a =
122  123  122  123  153  120  115  122  123  109  118
124  124  124  124  129  123  129  124  124  129  123
122  122  122  122  157  119  112  121  122  106  117
Indices start at 0.
(0, 0): 122
(2, 5): 119
(1, 8): 124
(2, 3): 122
(0, 4): 153
(2, 9): 106
(0, 1): 123
(1, 6): 129
(0, 6): 115

grid = [[115, 141, 118, 130, 126, 109], [122, 129, 141, 103, 126, 148], [126, 119, 116, 128, 122, 121], [118, 124, 131, 118, 124, 131], [120, 143, 131, 142, 156, 112]]
grid[0,0] = 115
grid[1,2] = 141
grid[1] = [122, 129, 141, 103, 126, 148]
grid[:, 5] = [109, 148, 121, 131, 112]
grid[2] = [126, 119, 116, 128, 122, 121]
grid[0,1] = 141
grid[:, 1] = [141, 129, 119, 124, 143]
grid[2,5] = 121
grid[0,3] = 130
grid[2,1] = 119
grid[:, 0] = [115, 122, 126, 118, 120]
grid[3,4] = 124
grid[1,1] = 129
grid[3,5] = 131

B =
137  143  138  130  120  127  114  132  125  134  129  131  152  123  125  130
129  125  129  135  123  122  137  134  136  136  123  123  124  126  125  125
112  124  134  133  122  111  128  119  148  125  117  139  110  117  144  133
119  110  146  128  125  120  120  128  117  109  115  144  131  128  135  135
B[0,0]	137
B[2,13]	117
B[3]	[119, 110, 146, 128, 125, 120, 120, 128, 117, 109, 115, 144, 131, 128, 135, 135]
B[2,2]	134
B[0,7]	132
B[2,10]	117
B[3,6]	120
B[1,8]	136
B[3,8]	117
B[3,7]	128
B[1,9]	136
B[1]	[129, 125, 129, 135, 123, 122, 137, 134, 136, 136, 123, 123, 124, 126, 125, 125]
B[:, 14]	[125, 125, 144, 135]
B[3,0]	119
B[2,12]	110
B[3,1]	110
B[2,6]	128
B[0]	[137, 143, 138, 130, 120, 127, 114, 132, 125, 134, 129, 131, 152, 123, 125, 130]
B[1,2]	129
B[2]	[112, 124, 134, 133, 122, 111, 128, 119, 148, 125, 117, 139, 110, 117, 144, 133]
B[1,12]	124

m =
[[128 122 155 117 133 124 125 121 120 132 130 132 116 132 119 128]
 [129 125 126 122 130 126 124 129 133 127 127 134 137 131 121 133]
 [137 130 127 122 128 132 124 125 120 128 135 128 125 125 129 132]
 [128 133 123 122 128 128 130 132 125 128 136 124 121 131 130 132]
 [117 126 134 131 126 127 132 129 126 126 117 130 135 128 125 126]
 [132 128 142 127 135 132 123 125 132 122 137 124 125 134 121 128]
 [128 128 134 143 131 126 127 126 137 130 127 123 121 131 131 125]
 [133 129 136 122 128 127 130 135 138 132 129 135 148 128 129 129]]
m[0,0] => 128
m[-8,3] => 117
m[-1,11] => 135
m[3] => [128, 133, 123, 122, 128, 128, 130, 132, 125, 128, 136, 124, 121, 131, 130, 132]
m[-8,-10] => 125
m[-4,9] => 126
m[6,12] => 121
m[-4] => [117, 126, 134, 131, 126, 127, 132, 129, 126, 126, 117, 130, 135, 128, 125, 126]
m[4,10] => 117
m[3,0] => 128
m[:, 1] => [122, 125, 130, 133, 126, 128, 128, 129]
m[1,-3] => 131
m[7,-11] => 127
m[-1] => [133, 129, 136, 122, 128, 127, 130, 135, 138, 132, 129, 135, 148, 128, 129, 129]
m[5,15] => 128
m[-7,-6] => 127
m[-4,-1] => 126
m[6,7] => 126
m[4,-3] => 128
m[4,12] => 135
m[7,13] => 128
m[-7,11] => 134
m[2,4] => 128
m[-3,-5] => 124
m[-5,11] => 124
m[-1,-2] => 129
m[-5,-13] => 122
m[-8,-1] => 128
m[6,-12] => 131
m[-1,-12] => 128
m[-3] => [132, 128, 142, 127, 135, 132, 123, 125, 132, 122, 137, 124, 125, 134, 121, 128]
m[2,12] => 125
m[-4,-8] => 126
